Below is a small trained network, with its code and all its weights. Each question gives an input and a class and asks what happens when units are switched off, that is, made to give their printed mean instead of their output.

import numpy as np


def w(rows, s, z=0):
    codes = np.array(rows[::2]) - 128.0
    scale = np.full(codes.shape[1], s)
    scale[-1] = z or s
    return codes * scale


def norm(h):
    return h / np.sqrt((h * h).mean(-1, keepdims=True) + 1e-5)


def f(y):
    return y / 2 * (1 + np.tanh(0.7978845608 * (y + 0.044715 * y**3)))


def log_softmax(a):
    a = a - a.max(-1, keepdims=True)
    return a - np.log(np.exp(a).sum(-1, keepdims=True))


def net(x, mask):
    res = np.array(x, float).reshape(1, 8) / 4 @ E
    u = 0
    for l in range(3):
        y = f(norm(res) @ A[l][:, :-1].T + A[l][:, -1])
        res = res + np.where(mask[u : u + 9], y, B[l][:, -1]) @ B[l][:, :-1]
        u += 9
    return log_softmax(norm(res)[-1] @ U[:, :-1].T + U[:, -1])


A, B = {}, {}
E = w([
[92,126,48,155,60,196,70],'x0',
[127,128,127,124,132,129,127],'x1',
[123,126,128,128,130,128,126],'x2',
[131,133,130,130,126,129,130],'x3',
[129,134,128,127,130,130,130],'x4',
[3,121,169,196,155,164,168],'x5',
[124,166,246,99,78,153,67],'x6',
[182,31,169,117,111,214,169],'x7',
],0.0075)
A[0] = w([
[91,49,162,87,168,51,66,79],'L0N0',
[94,142,130,106,102,79,150,2],'L0N1',
[128,125,18,88,188,119,223,76],'L0N2',
[148,187,166,160,133,77,67,156],'L0N3',
[122,111,182,63,205,71,178,96],'L0N4',
[113,234,88,155,204,135,110,183],'L0N5',
[144,91,184,106,152,80,175,56],'L0N6',
[126,93,110,182,68,179,66,239],'L0N7',
[176,139,159,94,130,234,254,131],'L0N8',
],0.0072,0.0049)
B[0] = w([
[188,174,99,81,111,160,136,125],'L0N0',
[106,151,26,169,196,84,16,102],'L0N1',
[172,58,161,252,1,110,125,197],'L0N2',
[87,45,106,80,93,72,126,199],'L0N3',
[167,202,103,165,35,180,235,189],'L0N4',
[117,31,130,18,102,75,157,218],'L0N5',
[147,177,132,45,105,144,164,147],'L0N6',
[136,120,160,36,138,133,221,254],'L0N7',
[96,69,114,71,118,44,112,209],'L0N8',
],0.0071,0.0048)
A[1] = w([
[217,103,106,98,76,162,141,176],'L1N0',
[222,107,103,30,123,108,35,89],'L1N1',
[74,120,18,100,56,253,39,209],'L1N2',
[178,91,7,154,210,129,199,5],'L1N3',
[150,178,193,10,156,139,126,68],'L1N4',
[65,112,131,105,133,163,187,78],'L1N5',
[159,182,164,90,119,184,44,117],'L1N6',
[101,122,77,38,188,132,138,41],'L1N7',
[138,37,160,132,19,114,213,221],'L1N8',
],0.0069,0.0025)
B[1] = w([
[118,183,121,163,170,96,74,180],'L1N0',
[98,152,161,191,252,170,118,173],'L1N1',
[231,172,194,118,123,56,240,155],'L1N2',
[135,87,187,199,55,103,122,144],'L1N3',
[147,139,120,166,45,160,97,169],'L1N4',
[130,209,115,159,118,144,82,154],'L1N5',
[117,82,159,172,98,62,86,133],'L1N6',
[86,160,91,116,130,141,146,132],'L1N7',
[101,147,2,92,152,196,94,253],'L1N8',
],0.0083,0.011)
A[2] = w([
[221,80,96,160,202,62,62,190],'L2N0',
[5,150,149,141,176,172,191,127],'L2N1',
[189,210,107,122,126,150,145,152],'L2N2',
[123,152,210,102,81,112,75,157],'L2N3',
[194,9,152,57,177,253,164,75],'L2N4',
[159,149,187,117,143,124,240,96],'L2N5',
[90,176,80,92,195,162,75,254],'L2N6',
[75,127,218,87,81,192,48,151],'L2N7',
[24,89,148,202,142,160,187,123],'L2N8',
],0.0083,0.0033)
B[2] = w([
[80,139,234,126,125,193,92,198],'L2N0',
[164,161,163,98,159,160,79,198],'L2N1',
[120,157,120,136,131,161,171,188],'L2N2',
[115,107,111,173,153,134,184,169],'L2N3',
[82,149,153,116,150,8,143,192],'L2N4',
[177,125,94,114,116,112,180,132],'L2N5',
[108,120,68,130,144,160,140,254],'L2N6',
[165,79,58,168,114,128,113,205],'L2N7',
[174,153,211,141,124,138,60,174],'L2N8',
],0.012,0.0071)
U = w([
[137,167,206,132,172,173,49,138],'0',
[174,13,134,217,60,87,123,203],'1',
[198,182,126,78,100,94,226,10],'2',
[40,89,123,56,171,2,107,2],'3',
[109,123,90,123,140,162,112,230],'4',
[111,124,90,129,132,157,111,185],'5',
],0.014,0.0028)

Each question gives the input, the list of numbers given to net, and the class t.
The units are the neurons (one row each of A and B). Each row of codes is followed by its name. A weight is (code - 128) times the scale printed after its matrix; where a second scale follows, it is the last column's (A, B and U).
mask holds one flag per neuron, layer by layer. A switched-off neuron (its flag False) gives its mean, the last column of its row in B, instead of its output. The means were averaged over made-up inputs and are rounded, as every weight is.
A unit's drop is (log p(t) with every unit on - log p(t) with that unit switched off) / (log p(t) with every unit on - log p(t) with every unit switched off).
The circuit of an input: a set's keep is (log p(t) with only the set's units on - log p(t) with every unit switched off) / (log p(t) with every unit on - log p(t) with every unit switched off). Starting from the 12 units with the biggest drops (on a tie, the unit counted first), units are removed one at a time, each time the one whose removal leaves the highest keep (on an exact tie, the one counted first), for as long as the keep stays at least 0.8.
circuit, biggest first: the units of the circuit, biggest drop first
unit that matters most: the unit with the biggest drop
k most important neurons: the k neurons with the biggest drops, biggest first
top k neurons in layer l: the k neurons of layer l with the biggest drops, biggest first
input [-5,1,2,3,0,-7,-4,6], class 0: circuit, biggest first -> [L2N0 L1N0]
input [7,5,8,-3,-1,6,6,4], class 2: top 3 neurons in layer 2 -> [L2N5 L2N0 L2N4]
input [4,-8,3,0,-5,1,-5,-7], class 3: unit that matters most -> L0N5
input [5,-5,8,4,-7,-6,-6,-7], class 3: circuit, biggest first -> [L0N5 L1N8 L0N4]
input [2,6,5,-2,4,6,-3,-5], class 0: 2 most important neurons -> [L2N8 L2N1]
input [-6,3,7,3,0,4,-2,-5], class 2: 2 most important neurons -> [L0N4 L1N1]
input [-7,-1,4,5,-7,-3,0,-7], class 2: top 3 neurons in layer 0 -> [L0N4 L0N8 L0N0]
input [-7,2,2,-2,7,-8,-4,2], class 0: 4 most important neurons -> [L2N0 L0N7 L1N0 L1N2]
input [7,-6,-1,-4,5,-5,2,-3], class 2: 2 most important neurons -> [L1N2 L1N8]
input [7,-4,4,-2,1,4,7,-5], class 1: 3 most important neurons -> [L2N7 L1N8 L0N4]
input [3,-6,4,-4,0,4,2,-5], class 3: circuit, biggest first -> [L0N4 L1N8]
input [3,-2,-2,7,4,-3,-7,8], class 3: 2 most important neurons -> [L2N4 L0N8]
input [-8,6,-4,-4,-2,-8,1,5], class 0: 2 most important neurons -> [L0N7 L2N0]
input [6,4,-2,-3,1,4,-1,4], class 2: top 2 neurons in layer 1 -> [L1N2 L1N1]
input [3,-5,-7,1,-2,-6,-1,4], class 0: 3 most important neurons -> [L1N0 L2N0 L0N5]
input [6,8,-1,-3,8,-6,8,2], class 1: circuit, biggest first -> [L1N6 L2N7]
input [-3,-5,-7,-5,3,-2,-3,6], class 3: unit that matters most -> L2N4
input [-8,8,-1,-8,-5,-2,6,-7], class 2: 2 most important neurons -> [L0N4 L1N8]
input [6,7,0,-6,-5,-4,6,1], class 1: top 4 neurons in layer 1 -> [L1N6 L1N4 L1N8 L1N5]
input [7,3,0,6,2,-4,5,-4], class 2: 3 most important neurons -> [L1N2 L1N8 L0N8]
input [-2,-4,1,-7,-3,-7,-3,-6], class 0: unit that matters most -> L2N0
input [6,-3,6,4,-7,2,-8,1], class 1: circuit, biggest first -> [L1N3 L1N2]
input [3,6,1,0,4,-5,-2,3], class 0: circuit, biggest first -> [L1N0 L2N0]
input [-1,-4,-4,-7,2,-5,3,-8], class 3: 2 most important neurons -> [L0N3 L1N8]
